[[ 28.2  13.6   9.5  -1.6  36.5  -8.5 -15.0  -0.2  14.7]
 [ 30.4  18.8  -1.8   9.1 -10.7   9.1  -3.2  -8.6 -24.5]
 [-15.1  -0.2 -33.9  11.6 -14.3  46.2  13.3 -51.1  49.5]
 [ 10.6  -4.9  -2.3  -9.3   5.6   9.7 -16.4 -10.5  20.7]
 [ 20.7   0.4  40.5  -2.0 -23.8  -7.2   0.2 -25.3   5.3]
 [ 10.0  -2.5 -22.2 -12.9   0.2  22.2 -29.8  13.9  14.8]]
->
[[-15.1  -0.2 -33.9  11.6 -14.3  46.2  13.3 -51.1  49.5]
 [ 10.0  -2.5 -22.2 -12.9   0.2  22.2 -29.8  13.9  14.8]
 [ 10.6  -4.9  -2.3  -9.3   5.6   9.7 -16.4 -10.5  20.7]
 [ 20.7   0.4  40.5  -2.0 -23.8  -7.2   0.2 -25.3   5.3]
 [ 28.2  13.6   9.5  -1.6  36.5  -8.5 -15.0  -0.2  14.7]
 [ 30.4  18.8  -1.8   9.1 -10.7   9.1  -3.2  -8.6 -24.5]]

[[40.8 34.1  2.0]
 [ 6.3 31.0 43.5]
 [48.4 16.6  8.7]
 [ 3.3 32.9 41.8]
 [ 3.6 37.1 36.4]
 [18.7 52.3  8.6]]
->
[[ 3.3 32.9 41.8]
 [ 3.6 37.1 36.4]
 [ 6.3 31.0 43.5]
 [18.7 52.3  8.6]
 [40.8 34.1  2.0]
 [48.4 16.6  8.7]]

[[  4.7  24.7  13.0 -21.5  22.7  31.1   1.5   7.9  16.2]
 [ -1.9  -1.0  -3.4  12.8   7.1   7.1  13.5   2.4   3.5]
 [ -2.8  17.3   8.6 -15.3  23.6  24.7  -0.9   4.1  18.1]
 [ 28.8  24.2  14.9  -1.7  -8.3 -18.0  -5.5  39.1   6.0]
 [ 23.5  19.8  18.8 -14.3  -2.9  11.8  -0.2   9.9  -1.3]
 [ 31.7   9.8  13.3   8.3 -23.8 -25.3  -2.4  24.9  -9.2]]
->
[[ -2.8  17.3   8.6 -15.3  23.6  24.7  -0.9   4.1  18.1]
 [ -1.9  -1.0  -3.4  12.8   7.1   7.1  13.5   2.4   3.5]
 [  4.7  24.7  13.0 -21.5  22.7  31.1   1.5   7.9  16.2]
 [ 23.5  19.8  18.8 -14.3  -2.9  11.8  -0.2   9.9  -1.3]
 [ 28.8  24.2  14.9  -1.7  -8.3 -18.0  -5.5  39.1   6.0]
 [ 31.7   9.8  13.3   8.3 -23.8 -25.3  -2.4  24.9  -9.2]]

[[ 31.0 -15.7   1.1  40.2   3.5  18.2   2.9 -31.2   4.6   0.4]
 [  1.9  -1.9  -1.7   0.2   1.1  -0.2  -1.8  -0.3  -1.8  -3.0]
 [-19.2   0.4 -39.7 -14.6   7.3 -20.8 -18.7  -7.5  24.8  13.7]]
->
[[-19.2   0.4 -39.7 -14.6   7.3 -20.8 -18.7  -7.5  24.8  13.7]
 [  1.9  -1.9  -1.7   0.2   1.1  -0.2  -1.8  -0.3  -1.8  -3.0]
 [ 31.0 -15.7   1.1  40.2   3.5  18.2   2.9 -31.2   4.6   0.4]]

[[-50.1  21.1  -6.3 -14.7  16.0 -18.9  -2.4  32.4   0.5 -21.9 -35.8  12.5
  -29.4]
 [-52.1  -7.8  22.9  14.9  33.2   6.7  12.2  17.4  22.7  -8.2  -8.3  -8.0
   17.4]]
->
[[-52.1  -7.8  22.9  14.9  33.2   6.7  12.2  17.4  22.7  -8.2  -8.3  -8.0
   17.4]
 [-50.1  21.1  -6.3 -14.7  16.0 -18.9  -2.4  32.4   0.5 -21.9 -35.8  12.5
  -29.4]]

[[ 12.2  36.9   3.6  49.6]
 [-18.2  -6.2  10.9  11.1]
 [  3.3   5.9  12.3  14.8]]
->
[[-18.2  -6.2  10.9  11.1]
 [  3.3   5.9  12.3  14.8]
 [ 12.2  36.9   3.6  49.6]]

[[  2.2  -6.9 -14.9  19.3   7.9 -22.2  13.1   4.9  -9.8  -2.0]
 [-21.4  21.3   1.0  17.2  31.7  26.7 -15.5  16.9  26.1 -40.8]
 [ -6.5 -17.4  14.1 -10.4 -33.5  14.3  30.5  -0.9  -2.8   2.2]
 [ 15.4  13.2 -13.0  -7.4   7.3 -19.0 -15.7  -8.8  -9.9   6.1]]
->
[[-21.4  21.3   1.0  17.2  31.7  26.7 -15.5  16.9  26.1 -40.8]
 [ -6.5 -17.4  14.1 -10.4 -33.5  14.3  30.5  -0.9  -2.8   2.2]
 [  2.2  -6.9 -14.9  19.3   7.9 -22.2  13.1   4.9  -9.8  -2.0]
 [ 15.4  13.2 -13.0  -7.4   7.3 -19.0 -15.7  -8.8  -9.9   6.1]]

[[  5.8 -34.6  15.5]
 [  2.0 -17.7  11.9]
 [ 17.1  15.3 -26.4]
 [ 43.7  16.6 -11.9]
 [ 33.1 -41.1  23.4]
 [  3.0  28.8  26.7]
 [ -5.1  -5.8  14.7]
 [-17.0  34.5  -9.2]
 [-26.1  25.4   1.8]
 [ 13.9   3.5  -6.2]
 [ 10.8  11.5  13.7]]
->
[[-26.1  25.4   1.8]
 [-17.0  34.5  -9.2]
 [ -5.1  -5.8  14.7]
 [  2.0 -17.7  11.9]
 [  3.0  28.8  26.7]
 [  5.8 -34.6  15.5]
 [ 10.8  11.5  13.7]
 [ 13.9   3.5  -6.2]
 [ 17.1  15.3 -26.4]
 [ 33.1 -41.1  23.4]
 [ 43.7  16.6 -11.9]]

[[ -8.4  32.5  43.5   6.8 -24.8  24.8  -5.1]
 [  0.7 -22.5  -6.4 -16.5 -12.0  10.3 -19.3]
 [ -5.2 -17.4 -15.0 -28.8   6.5 -10.4  -9.0]
 [ 13.6   4.4  -4.8   8.3  20.3  -7.3  16.4]
 [-11.1  34.6  45.7   5.0 -24.6  25.9  -5.4]
 [ -9.2 -19.0  -5.2  -6.8   8.1  29.0 -11.2]
 [  4.2   3.3  10.3  -2.1 -13.2   4.3  -5.9]]
->
[[-11.1  34.6  45.7   5.0 -24.6  25.9  -5.4]
 [ -9.2 -19.0  -5.2  -6.8   8.1  29.0 -11.2]
 [ -8.4  32.5  43.5   6.8 -24.8  24.8  -5.1]
 [ -5.2 -17.4 -15.0 -28.8   6.5 -10.4  -9.0]
 [  0.7 -22.5  -6.4 -16.5 -12.0  10.3 -19.3]
 [  4.2   3.3  10.3  -2.1 -13.2   4.3  -5.9]
 [ 13.6   4.4  -4.8   8.3  20.3  -7.3  16.4]]
